Here is a tiny trained network, its code and every weight. The questions are about switching its units off for an input and a target symbol, where a switched-off unit gives its printed mean instead of its output.

import numpy as np


def w(rows, s, z=0):
    codes = np.array(rows[::2]) - 128.0
    scale = np.full(codes.shape[1], s)
    scale[-1] = z or s
    return codes * scale


def norm(h):
    return h / np.sqrt((h * h).mean(-1, keepdims=True) + 1e-5)


def softmax(a):
    e = np.exp(a - a.max(-1, keepdims=True))
    return e / e.sum(-1, keepdims=True)


def log_softmax(a):
    a = a - a.max(-1, keepdims=True)
    return a - np.log(np.exp(a).sum(-1, keepdims=True))


def net(x, mask):
    ids = ['ΛΨαβεζηξστφω'.index(c) for c in x.split()]
    T = len(ids)
    res = E[ids] + P[:T]
    u = 0
    for l in range(3):
        r = norm(res)
        for j in range(2):
            rows = slice(3 * j, 3 * j + 3)
            q, k, v = (r @ M[l][rows].T for M in (Q, K, V))
            z = softmax(np.where(np.tri(T) > 0, q @ k.T / 3**0.5, -1e9)) @ v
            o = O[l][rows]
            res = res + np.where(mask[u + j], z, o[:, -1]) @ o[:, :-1]
        u += 2
    return log_softmax(norm(res)[-1] @ U[:, :-1].T + U[:, -1])


Q, K, V, O = {}, {}, {}, {}
E = w([
[94,222,199,78,182,220,14,94,133,4,55],'Λ',
[59,94,167,121,117,55,150,102,130,202,102],'Ψ',
[147,105,103,105,120,152,166,162,132,93,119],'α',
[187,142,103,73,175,53,161,108,53,171,195],'β',
[134,117,156,87,88,103,128,120,122,98,161],'ε',
[141,133,138,88,110,133,118,156,225,171,128],'ζ',
[198,117,68,53,178,108,134,179,114,83,130],'η',
[100,180,109,142,138,48,118,178,110,110,162],'ξ',
[184,79,127,121,135,117,154,75,160,93,70],'σ',
[130,127,108,114,144,109,139,116,68,88,160],'τ',
[116,105,131,108,132,50,151,83,227,88,160],'φ',
[137,154,88,199,179,112,192,92,120,130,122],'ω',
],0.017)
P = w([
[90,145,107,79,125,166,111,131,195,81,79],'0',
[146,244,117,16,171,78,104,149,155,255,191],'1',
[158,160,128,62,186,121,130,162,179,174,166],'2',
[149,162,168,72,169,107,187,159,144,160,132],'3',
[154,114,151,142,208,93,176,154,115,127,166],'4',
[141,111,156,147,187,92,149,155,116,145,152],'5',
[191,99,152,143,230,173,190,141,113,146,182],'6',
],0.0077)
Q[0] = w([
[104,97,91,137,60,211,64,164,131,142,110],'L0H1',
[223,48,109,161,119,112,193,139,109,178,135],'L0H1',
[162,1,252,110,124,146,117,143,82,193,72],'L0H1',
[69,88,77,197,37,119,127,110,108,142,103],'L0H2',
[131,142,87,172,229,88,91,103,153,107,145],'L0H2',
[133,92,102,181,92,137,250,181,134,142,116],'L0H2',
],0.0066)
K[0] = w([
[178,137,181,55,109,166,98,133,163,241,156],'L0H1',
[68,163,126,130,125,206,118,117,78,153,72],'L0H1',
[124,209,177,90,123,207,1,146,170,113,45],'L0H1',
[91,150,76,91,82,142,151,203,161,149,77],'L0H2',
[156,109,228,127,173,151,104,82,157,88,164],'L0H2',
[103,153,148,112,62,205,100,94,127,183,121],'L0H2',
],0.0071)
V[0] = w([
[64,92,24,189,161,196,229,97,124,186,153],'L0H1',
[134,132,105,151,119,136,85,229,170,183,67],'L0H1',
[169,253,156,137,197,150,39,99,150,76,87],'L0H1',
[232,123,99,57,151,119,166,81,160,184,114],'L0H2',
[141,168,118,91,150,101,189,169,183,179,226],'L0H2',
[146,159,150,104,206,143,84,191,56,70,120],'L0H2',
],0.0069)
O[0] = w([
[118,133,158,117,141,50,145,163,199,149,33,83],'L0H1',
[216,211,106,113,132,117,119,174,99,108,133,82],'L0H1',
[97,187,166,245,219,255,99,162,115,151,164,161],'L0H1',
[190,141,135,177,183,149,172,80,63,215,210,226],'L0H2',
[147,117,168,188,141,63,101,147,96,138,246,255],'L0H2',
[68,182,47,235,67,146,151,64,183,144,115,140],'L0H2',
],0.0072,0.01)
Q[1] = w([
[152,12,211,133,74,94,183,115,207,58,92],'L1H1',
[185,37,142,126,161,54,175,155,134,196,148],'L1H1',
[112,122,122,196,175,149,174,94,154,241,154],'L1H1',
[115,118,183,212,241,94,208,52,148,127,255],'L1H2',
[133,127,185,98,175,58,134,118,155,164,158],'L1H2',
[112,67,186,185,203,120,154,17,140,24,142],'L1H2',
],0.0078)
K[1] = w([
[178,210,185,42,178,173,21,113,154,133,107],'L1H1',
[115,133,43,107,54,194,66,23,164,82,129],'L1H1',
[116,131,53,147,114,88,174,49,31,75,27],'L1H1',
[72,169,173,6,141,147,2,37,126,60,63],'L1H2',
[75,143,103,75,86,141,61,29,147,64,80],'L1H2',
[88,223,141,98,174,157,61,78,132,125,130],'L1H2',
],0.0068)
V[1] = w([
[136,77,100,88,59,185,143,25,80,148,166],'L1H1',
[128,100,183,90,91,243,81,112,177,147,110],'L1H1',
[42,133,137,183,164,91,166,87,178,205,90],'L1H1',
[63,109,76,116,2,104,93,178,118,80,181],'L1H2',
[135,96,146,189,101,82,58,132,84,214,189],'L1H2',
[180,139,136,141,67,96,230,100,179,230,117],'L1H2',
],0.0095)
O[1] = w([
[39,43,46,111,138,140,28,206,46,54,193,163],'L1H1',
[158,60,106,134,60,145,42,165,108,196,120,38],'L1H1',
[80,74,150,255,85,100,190,142,172,136,97,134],'L1H1',
[164,250,102,109,120,59,105,189,154,38,219,143],'L1H2',
[44,140,168,28,84,112,210,179,145,208,180,110],'L1H2',
[101,76,239,124,166,107,157,215,5,82,95,2],'L1H2',
],0.0088,0.0077)
Q[2] = w([
[109,179,151,67,44,62,150,197,116,73,29],'L2H1',
[148,185,180,147,191,58,216,159,102,138,204],'L2H1',
[71,104,174,180,113,236,146,103,108,178,48],'L2H1',
[175,77,149,141,179,187,146,32,169,218,169],'L2H2',
[228,126,20,175,191,105,39,56,183,161,235],'L2H2',
[101,115,138,143,254,71,62,163,88,145,198],'L2H2',
],0.0091)
K[2] = w([
[115,168,219,152,189,124,127,229,89,90,137],'L2H1',
[160,129,82,113,47,190,13,159,115,55,58],'L2H1',
[141,185,132,145,208,167,142,111,116,144,181],'L2H1',
[172,142,81,155,131,149,42,62,236,193,97],'L2H2',
[104,75,111,188,35,145,142,89,224,144,27],'L2H2',
[158,87,76,1,58,145,140,59,146,104,89],'L2H2',
],0.0096)
V[2] = w([
[199,199,27,147,133,143,109,100,105,87,136],'L2H1',
[125,99,78,180,194,167,233,78,184,114,192],'L2H1',
[164,245,171,114,109,164,87,192,59,232,114],'L2H1',
[154,115,124,99,176,231,93,182,89,189,171],'L2H2',
[165,54,143,109,120,89,92,84,220,133,250],'L2H2',
[237,77,141,93,163,119,98,90,177,182,111],'L2H2',
],0.011)
O[2] = w([
[121,122,195,102,180,156,130,224,178,86,43,193],'L2H1',
[74,173,151,141,196,155,98,158,80,227,73,242],'L2H1',
[190,70,180,135,155,132,213,134,234,105,242,45],'L2H1',
[74,78,223,109,100,136,103,168,156,138,208,118],'L2H2',
[125,254,152,133,46,218,73,132,65,189,89,249],'L2H2',
[208,130,194,94,48,132,139,112,69,145,66,148],'L2H2',
],0.012,0.014)
U = w([
[109,132,138,151,98,153,99,95,181,90,142,105],'Λ',
[152,136,47,65,104,86,175,68,105,60,149,243],'Ψ',
[179,138,171,131,145,55,109,174,80,22,104,166],'α',
[60,135,76,91,183,113,144,64,106,175,232,96],'β',
[125,150,97,87,93,122,26,170,148,93,215,91],'ε',
[177,127,199,154,12,150,161,167,173,135,195,167],'ζ',
[75,134,183,50,181,151,159,237,124,140,96,2],'η',
[153,253,91,91,156,100,179,140,192,129,151,77],'ξ',
[155,26,121,151,148,166,70,94,84,135,148,94],'σ',
[64,128,40,192,150,68,67,163,134,96,106,104],'τ',
[138,207,185,85,22,113,84,122,66,166,94,67],'φ',
[143,108,117,178,99,46,217,144,158,187,58,157],'ω',
],0.0068,0.0033)

Each question gives the input, a string of symbols that net reads in full, and the target symbol t.
The units are the heads (3 rows each of Q, K, V and O). Each row of codes is followed by its name. A weight is (code - 128) times the scale printed after its matrix; where a second scale follows, it is the last column's (O and U).
mask holds one flag per head, layer by layer. A switched-off head (its flag False) gives its mean, the last column of its rows in O, instead of its output. The means were averaged over made-up inputs and are rounded, as every weight is.
A unit's drop is (log p(t) with every unit on - log p(t) with that unit switched off) / (log p(t) with every unit on - log p(t) with every unit switched off).
The circuit of an input: a set's keep is (log p(t) with only the set's units on - log p(t) with every unit switched off) / (log p(t) with every unit on - log p(t) with every unit switched off). Starting from all 6 units, units are removed one at a time, each time the one whose removal leaves the highest keep (on an exact tie, the one counted first), for as long as the keep stays at least 0.8.
units of the circuit, in order: the units of the circuit, biggest drop first
most important unit: the unit with the biggest drop
which heads matter: for each layer, one digit per head in row order, 1 if its drop is at least 0.15 and else 0, layers parted by /
drop when u is switched off: that unit's drop, to one decimal
input β φ τ ξ ε τ, target β: which heads matter	00 / 01 / 11
input ω φ τ ω β η σ, target ω: units of the circuit, in order	(L0H1 L1H1)
input α φ Ψ, target α: units of the circuit, in order	(L0H2 L1H2 L0H1 L2H2)
input τ β ξ φ τ σ η, target τ: units of the circuit, in order	(L0H2 L2H2 L1H1)
input σ α ω σ, target σ: units of the circuit, in order	(L1H2 L0H2 L1H1)
input ξ ζ η φ η φ, target ξ: units of the circuit, in order	(L0H2 L1H2 L1H1)
input σ ξ φ τ, target σ: units of the circuit, in order	(L1H2 L0H2 L2H2)
input β τ φ φ η, target β: most important unit	L1H2
input ε φ η φ, target ε: units of the circuit, in order	(L1H1 L0H2 L2H1)
input α σ σ β φ, target α: units of the circuit, in order	(L0H2 L1H2 L0H1 L2H1)
input η φ η η φ ζ, target η: which heads matter	01 / 00 / 10
input β φ φ β, target β: units of the circuit, in order	(L1H2 L2H1 L2H2)
input α β φ φ φ, target α: which heads matter	11 / 01 / 00
input η τ β, target η: units of the circuit, in order	(L2H1 L0H1)
input σ φ ξ α φ, target σ: which heads matter	01 / 01 / 00
input ω η ζ φ, target ω: which heads matter	10 / 10 / 00
input ζ ξ β σ ε φ ε, target ζ: which heads matter	00 / 10 / 10
input ξ ε β σ φ η ω, target ξ: which heads matter	01 / 01 / 00
input ε φ φ ζ, target ε: most important unit	L1H1
input σ β ε, target σ: which heads matter	01 / 01 / 00
input ζ φ ω φ β φ φ, target ζ: which heads matter	00 / 00 / 10
input ω φ β α, target ω: most important unit	L0H1
input ξ β η η, target ξ: drop when L1H2 is switched off	0.2
